Small tables with named rows and columns. After each table, cells are looked up by row and column.

rurop:
columns: nudodov, dulozap, duf, kose, bizam, soso, vason
kivun: [11.13, 59.30, 31.77, -19.06, -0.61, 54.28, 43.78]
zib: [55.75, -26.00, 48.94, 15.73, -6.54, 60.95, -22.54]
taneves: [-14.54, 8.26, 36.02, 55.21, 57.17, 41.14, 13.41]
bavudib: [72.70, 4.92, -42.38, 1.90, 70.90, 61.95, -12.61]
bozefiv: [-14.64, 0.47, 63.51, 15.76, -23.75, 43.34, 49.05]
genom: [-28.42, 99.98, 21.07, -62.53, 63.42, 75.70, -58.32]
suta: [2.14, -47.10, 87.49, 31.85, -59.32, 68.60, 59.79]
pud: [-23.75, 38.06, 39.46, -24.73, 53.04, 19.61, -17.10]
zem: [61.16, 26.34, -29.57, 62.67, 21.56, -28.65, 64.30]

kose of suta = 31.85
soso of kivun = 54.28
kose of bozefiv = 15.76
vason of suta = 59.79
vason of zib = -22.54
duf of zem = -29.57
vason of genom = -58.32
nudodov of suta = 2.14
bizam of suta = -59.32
dulozap of kivun = 59.30
bizam of zib = -6.54
dulozap of genom = 99.98
vason of zem = 64.30
duf of bavudib = -42.38
soso of taneves = 41.14
nudodov of zem = 61.16
nudodov of pud = -23.75
duf of kivun = 31.77
kose of zib = 15.73
bizam of zem = 21.56

pizuv
        veput  beli   bog
lop       735   -39  -539
nogazi   -525  -276   770
zed      -225   780  -209

zed, beli -> 780
lop, veput -> 735
nogazi, beli -> -276
lop, bog -> -539
zed, bog -> -209
lop, beli -> -39

muli
cols = petakom, ruv, nade
mez: [2.3, 3.4, 7.8]
fifefiv: [4.0, 4.2, 5.1]
donoke: [6.7, 5.5, 0.8]

What is the ruv of fifefiv in muli? 4.2
What is the nade of mez in muli? 7.8
What is the ruv of mez in muli? 3.4
What is the petakom of mez in muli? 2.3
What is the petakom of donoke in muli? 6.7
What is the ruv of donoke in muli? 5.5
What is the nade of donoke in muli? 0.8
What is the nade of fifefiv in muli? 5.1
What is the petakom of fifefiv in muli? 4.0

Table nugi
,munemev,ged,ripo,ton,napuv
kunog,47,32,20,68,12
reru,15,40,35,24,16
deg,40,60,29,45,37
ronavaf,33,36,42,64,72
dok,34,30,62,24,47
losu,7,77,16,68,71
gim,55,48,11,18,25
zud,34,19,30,31,27
bik,34,57,48,38,43
rolu,35,74,46,65,39

munemev of bik is 34
ripo of rolu is 46
ripo of deg is 29
ged of losu is 77
napuv of kunog is 12
napuv of bik is 43
ged of rolu is 74
napuv of zud is 27
munemev of rolu is 35
munemev of ronavaf is 33
napuv of gim is 25
ripo of ronavaf is 42
ged of zud is 19
Row with the largest ripo: dok

pasemuf.tsv
	kudaser	lesu	vup	zeveg
rekir	2121	2681	1652	2993
ropi	1908	1825	1658	2500
zasimu	2168	3848	1651	2089
balet	2003	3180	1659	1948
gesim	1905	2682	1672	1857
guber	2021	2886	1663	2171
lavu	3225	3572	1659	7505
vop	2238	2894	1688	3370

vup of lavu = 1659
vup of gesim = 1672
kudaser of lavu = 3225
vup of guber = 1663
zeveg of vop = 3370
zeveg of guber = 2171
lesu of lavu = 3572
zeveg of balet = 1948
kudaser of balet = 2003
kudaser of rekir = 2121
zeveg of rekir = 2993
kudaser of guber = 2021
kudaser of gesim = 1905
vup of balet = 1659
kudaser of ropi = 1908
zeveg of lavu = 7505
zeveg of ropi = 2500
zeveg of gesim = 1857
vup of rekir = 1652

